The symbols move the points like this.
tu: x227->x603, x519->x226, x307->x607, x759->x487, x524->x544, x630->x928, x785->x403, x261->x144, x487->x261, x837->x370, x84->x541, x896->x353, x998->x838, x869->x597, x186->x868, x144->x613, x129->x21, x976->x785, x607->x428, x928->x510, x558->x186, x403->x630, x263->x635, x868->x46, x428->x700, x360->x84, x613->x263, x370->x360, x113->x889, x158->x759, x845->x141, x623->x799, x510->x158, x407->x307, x246->x571, x21->x758, x544->x79, x635->x407, x378->x998, x226->x976, x541->x93, x758->x914, x93->x129, x914->x246, x700->x227, x483->x524, x79->x519, x597->x622, x141->x896, x591->x845, x323->x591, x889->x770, x46->x631, x622->x718, x770->x837, x799->x378, x631->x113, x571->x623, x838->x323, x603->x869, x353->x558, x718->x483
se: x227->x370, x519->x571, x307->x113, x759->x141, x524->x758, x630->x838, x785->x378, x261->x353, x487->x896, x837->x428, x84->x603, x896->x759, x998->x785, x869->x84, x186->x144, x144->x558, x129->x622, x976->x799, x607->x889, x928->x323, x558->x261, x403->x998, x263->x868, x868->x613, x428->x770, x360->x227, x613->x186, x370->x700, x113->x407, x158->x845, x845->x510, x623->x519, x510->x591, x407->x631, x246->x544, x21->x718, x544->x914, x635->x46, x378->x976, x226->x623, x541->x869, x758->x483, x93->x597, x914->x524, x700->x837, x483->x21, x79->x246, x597->x541, x141->x158, x591->x928, x323->x630, x889->x307, x46->x263, x622->x93, x770->x607, x799->x226, x631->x635, x571->x79, x838->x403, x603->x360, x353->x487, x718->x129
li: x227->x93, x519->x998, x307->x370, x759->x186, x524->x623, x630->x141, x785->x591, x261->x46, x487->x868, x837->x869, x84->x718, x896->x613, x998->x510, x869->x21, x186->x407, x144->x631, x129->x544, x976->x323, x607->x360, x928->x896, x558->x635, x403->x845, x263->x889, x868->x307, x428->x84, x360->x622, x613->x113, x370->x597, x113->x700, x158->x558, x845->x261, x623->x403, x510->x353, x407->x837, x246->x976, x21->x79, x544->x799, x635->x770, x378->x928, x226->x838, x541->x483, x758->x519, x93->x524, x914->x226, x700->x541, x483->x571, x79->x378, x597->x758, x141->x144, x591->x487, x323->x759, x889->x227, x46->x607, x622->x914, x770->x603, x799->x630, x631->x428, x571->x785, x838->x158, x603->x129, x353->x263, x718->x246
ga: x227->x360, x519->x623, x307->x889, x759->x896, x524->x914, x630->x323, x785->x998, x261->x558, x487->x353, x837->x700, x84->x869, x896->x487, x998->x403, x869->x541, x186->x613, x144->x186, x129->x718, x976->x378, x607->x770, x928->x591, x558->x144, x403->x838, x263->x46, x868->x263, x428->x837, x360->x603, x613->x868, x370->x227, x113->x307, x158->x141, x845->x158, x623->x226, x510->x845, x407->x113, x246->x79, x21->x483, x544->x246, x635->x631, x378->x785, x226->x799, x541->x597, x758->x524, x93->x622, x914->x544, x700->x370, x483->x758, x79->x571, x597->x93, x141->x759, x591->x510, x323->x928, x889->x607, x46->x635, x622->x129, x770->x428, x799->x976, x631->x407, x571->x519, x838->x630, x603->x84, x353->x261, x718->x21
vi: x227->x607, x519->x524, x307->x263, x759->x928, x524->x622, x630->x976, x785->x519, x261->x158, x487->x510, x837->x113, x84->x837, x896->x591, x998->x623, x869->x700, x186->x896, x144->x759, x129->x84, x976->x79, x607->x635, x928->x785, x558->x141, x403->x226, x263->x261, x868->x353, x428->x407, x360->x770, x613->x487, x370->x889, x113->x868, x158->x630, x845->x838, x623->x914, x510->x403, x407->x613, x246->x21, x21->x541, x544->x718, x635->x144, x378->x571, x226->x544, x541->x370, x758->x93, x93->x360, x914->x129, x700->x307, x483->x597, x79->x483, x597->x227, x141->x323, x591->x998, x323->x378, x889->x46, x46->x558, x622->x603, x770->x631, x799->x246, x631->x186, x571->x758, x838->x799, x603->x428, x353->x845, x718->x869

The rows follow the links: the fewer symbols apart two points are, the more alike their rows tend to be.

Each row is also shifted at random along 4 hidden directions that mean nothing.

Some points, each with a row of numbers:
x524	[-46,13,-5,-10,-24,2,-13,2,-11,-16,-9,-4,-38,-13,-19,35,10,11,37,-7,31,-9,18,7,0,-3,-28,-2,-8,-23,16,4,23,5,7,14,2,-25,4,7,-1]
x93	[-1,16,-10,-13,-26,11,-2,4,-11,-6,-3,17,-4,-12,-13,29,4,8,0,3,3,-21,14,-5,11,-1,-10,2,-7,-3,11,-4,0,14,-2,26,1,17,-4,-9,7]
x700	[45,10,-6,-12,-17,6,-5,2,-9,-18,-6,7,-25,-13,-11,26,9,0,22,0,12,-14,14,-10,9,-1,-20,-1,-12,-9,9,5,4,3,1,11,0,-8,0,-6,3]
x635	[6,8,4,12,-7,10,-1,1,-1,-5,20,0,-4,-2,12,-8,-28,-1,2,1,11,-2,-7,-5,0,-2,37,8,-4,0,-20,-17,-16,0,-16,18,-24,-2,-17,6,16]
x428	[10,-7,-4,-14,3,-9,-4,1,0,-4,-17,-1,-6,3,-12,11,24,-7,4,0,-11,2,9,2,-3,0,-35,-7,5,-4,17,16,20,-2,16,-13,24,-15,19,-4,-14]
x591	[-21,-14,-1,-4,20,-14,7,-3,5,13,-18,-4,16,6,-6,-8,26,0,-9,-3,-14,10,0,5,3,2,-29,-11,6,9,15,17,11,-7,15,-26,23,9,16,-4,-19]
x226	[-33,-15,10,5,22,-10,-8,-2,11,-13,3,-16,-10,13,15,-25,-8,-23,7,3,-13,18,-13,-9,-17,-1,12,2,6,-2,-18,4,-2,-15,4,-20,0,-40,5,5,-2]
x896	[11,15,-14,-20,-30,11,-15,11,-4,-19,6,13,-1,0,-6,26,-8,-15,-14,9,-28,-22,13,-10,-11,-2,5,12,8,-6,-3,-13,-6,16,0,30,14,-15,0,-6,17]
x227	[26,20,-5,-3,-28,14,-5,5,-10,-8,7,7,-14,-13,-8,25,-9,11,12,-1,19,-19,11,-1,6,-2,5,6,-9,-10,2,-12,0,11,-8,29,-11,3,-11,2,13]
x263	[15,13,-11,-5,-25,9,-15,9,1,5,12,2,12,6,-2,15,-17,0,-20,4,-12,-9,6,14,-19,-1,22,14,17,-5,-7,-23,0,17,-5,29,11,-7,-1,11,13]
x623	[9,10,-3,-14,-16,7,1,1,-11,-23,-9,10,-31,-17,-11,26,14,2,29,-1,14,-18,14,-18,15,-3,-27,-5,-18,-11,14,10,4,1,3,8,-7,-5,-1,-12,1]
x79	[27,10,-3,2,-17,12,-4,6,-1,-2,18,7,8,1,7,2,-25,-2,-15,6,-8,-11,-1,-4,-5,-1,33,13,3,2,-17,-20,-17,11,-13,25,-10,4,-13,1,20]
x544	[49,17,-8,2,-28,12,-8,6,-7,1,9,4,-4,-7,-6,20,-15,13,1,-2,13,-13,7,11,-3,-2,15,9,2,-8,-1,-17,1,14,-9,30,-5,3,-9,10,14]
x799	[48,12,-17,-22,-29,6,-22,13,-2,-10,2,7,6,9,-10,27,-5,-13,-19,9,-32,-15,15,3,-23,-1,4,15,20,-8,-1,-16,6,19,5,27,29,-25,11,3,13]
x976	[-5,-16,9,0,27,-9,17,-7,7,-4,-7,3,5,2,9,-23,13,-13,-2,4,-16,6,-8,-22,12,2,-13,-10,-7,12,0,19,-12,-15,3,-28,-3,8,2,-16,-9]
x403	[14,3,-9,-10,-8,-5,-3,1,-3,10,-18,1,5,-2,-18,20,22,11,-1,-6,2,-2,12,16,2,2,-31,-6,4,-3,24,8,21,6,13,-2,22,8,14,1,-12]
x261	[41,-4,7,2,12,-3,14,-9,-5,-1,-14,2,-15,-14,-6,1,20,14,23,-8,28,0,1,-6,25,1,-28,-14,-21,2,15,20,5,-10,3,-17,-13,18,-1,-6,-14]
x630	[5,12,-16,-17,-26,6,-12,7,-6,4,-6,9,8,-1,-16,30,7,4,-14,2,-12,-14,18,11,-7,0,-14,5,12,-6,14,-7,13,17,8,21,26,1,9,2,3]
x246	[1,-13,6,-4,24,-8,15,-6,3,-2,-11,3,3,1,3,-16,17,-11,-1,1,-12,7,-5,-18,13,3,-19,-11,-9,11,7,20,-6,-13,7,-27,3,10,6,-16,-13]
x483	[25,1,2,-10,-2,-1,0,-2,-7,-24,-12,3,-36,-11,-9,15,20,-4,35,-2,14,-6,10,-17,11,-2,-33,-8,-17,-11,11,18,9,-8,7,-8,-3,-18,5,-9,-6]
x998	[29,6,6,18,-3,9,4,-2,0,6,21,0,4,-1,15,-13,-28,9,-6,1,12,-1,-10,0,0,-1,39,8,-3,3,-19,-18,-19,3,-19,15,-27,14,-20,7,15]
x186	[-34,-13,10,19,21,-7,6,-6,6,12,7,-13,6,7,13,-28,-8,2,0,-3,9,18,-16,7,-2,1,15,-2,1,5,-11,2,-3,-11,-4,-17,-13,0,-4,7,-5]
x889	[-10,18,-11,-7,-26,15,5,6,-9,0,8,22,14,-11,-4,19,-8,9,-19,7,-7,-23,9,-7,10,0,11,7,-4,6,3,-13,-14,17,-11,31,-5,32,-12,-10,17]
x307	[-14,-16,12,9,27,-7,15,-5,7,-2,0,-4,1,4,14,-29,4,-9,1,1,-5,13,-15,-15,8,2,0,-7,-7,9,-8,14,-11,-15,0,-27,-11,4,-1,-6,-7]

Where do the symbols, taken in turn from left to right, take each start?
Answers are names.
[-4,12,4,12,-9,17,10,-1,-6,-2,20,13,2,-12,12,-3,-23,9,-3,3,14,-13,-5,-14,16,-2,34,6,-16,8,-15,-15,-27,5,-23,22,-36,28,-25,-5,18]
tu ga tu: x896
[34,14,-8,-2,-28,7,-23,10,-3,-3,11,-6,-7,3,-6,19,-18,3,1,0,4,-6,7,16,-20,-2,20,15,13,-15,-7,-21,10,14,-4,29,6,-27,-1,16,14]
se se: x630
[-10,1,1,8,2,6,4,2,4,2,17,5,17,7,16,-17,-22,-8,-22,6,-16,-2,-10,-9,-3,0,35,7,4,10,-20,-15,-23,2,-13,9,-11,10,-12,-2,13]
ga se ga: x144
[19,4,-7,-13,-10,-1,-5,2,-5,-4,-13,3,-9,-6,-16,22,19,4,9,-4,2,-6,14,4,3,0,-31,-5,1,-7,18,8,17,3,11,2,15,-4,10,-3,-8]
li se tu: x758
[68,-2,-9,-11,-4,-7,-7,4,1,11,-15,-2,11,7,-16,15,18,3,-11,-1,-12,1,11,17,-9,1,-26,-2,15,-2,18,6,20,6,15,-4,32,-1,17,3,-11]
tu se vi: x613
[-33,-6,5,9,8,-3,-8,1,8,2,11,-9,8,14,13,-21,-19,-10,-11,2,-11,12,-11,4,-18,-1,27,7,11,2,-18,-11,-6,-3,-3,-2,-1,-19,-2,9,7]
tu tu tu: x261
[-25,14,-12,-24,-23,10,-5,5,-9,-20,-6,19,-9,-11,-13,30,10,-8,1,7,-15,-24,19,-17,7,0,-20,4,-4,-4,11,1,-1,11,5,20,12,-1,4,-14,8]
vi se: x613
[0,11,-10,-24,-22,5,-9,5,-8,-27,-8,10,-25,-7,-13,30,12,-13,14,6,-10,-20,17,-17,0,-2,-24,3,-4,-11,9,4,7,7,9,14,12,-22,6,-10,6]
vi li ga vi: x591
[-8,-19,9,4,26,-13,-3,-3,11,-5,-1,-14,-1,14,12,-28,-1,-19,-1,3,-16,19,-14,-5,-12,1,6,-1,6,3,-11,7,-3,-14,6,-25,4,-25,6,3,-6]
tu ga: x79
[-20,11,3,3,-16,11,-10,4,-3,-19,17,-1,-19,-4,8,4,-24,-6,12,3,7,-6,0,-8,-9,-3,28,12,-4,-10,-20,-15,-11,3,-13,21,-20,-20,-14,5,18]
tu tu ga: x227
[11,-9,2,-2,15,-8,9,-6,0,2,-15,-2,-2,-5,-6,-3,23,3,10,-4,6,5,1,-3,12,1,-29,-12,-6,2,15,19,9,-8,10,-21,4,8,8,-7,-17]
tu li tu: x141
[-32,-17,3,-4,27,-13,5,-5,10,-8,-7,-3,3,11,6,-21,13,-21,-5,3,-25,11,-8,-14,-4,1,-13,-6,5,7,-2,15,-2,-14,10,-28,11,-13,11,-9,-11]
li li ga: x227
[-11,6,-6,5,-9,5,-10,7,4,11,13,-1,23,12,7,-4,-21,-3,-29,4,-20,0,-5,14,-17,0,33,14,20,3,-14,-22,-7,13,-6,17,8,0,-3,11,11]
li se vi: x21
[-13,-7,7,11,15,-3,4,-3,7,2,11,-5,10,8,16,-26,-16,-8,-10,3,-8,11,-16,-5,-5,1,27,3,2,8,-18,-7,-15,-7,-7,-8,-11,-1,-7,2,5]
li li: x869
[-35,10,-8,2,-22,5,-16,8,0,7,9,-5,6,5,-5,14,-19,5,-11,0,-1,-4,5,20,-21,0,20,13,16,-10,-7,-23,8,14,-4,25,9,-15,0,15,10]
li tu: x21
[0,-16,10,0,24,-11,5,-7,5,-13,-9,-9,-17,2,4,-16,14,-13,19,-2,2,11,-7,-14,3,0,-19,-10,-7,0,0,19,2,-19,7,-29,-3,-18,7,-6,-11]
li vi ga: x261
[21,13,-18,-23,-28,6,-19,11,-2,-9,-1,9,4,4,-13,29,-2,-12,-16,7,-30,-17,16,2,-19,-2,-4,11,18,-7,4,-11,7,19,8,25,30,-20,10,0,11]
vi vi se: x591
[-68,-7,5,8,12,-5,-4,-1,7,-1,10,-8,2,10,12,-18,-14,-10,-6,2,-8,11,-11,-2,-11,1,21,4,7,1,-15,-5,-6,-5,-4,-7,-5,-16,-2,7,4]
vi se: x597
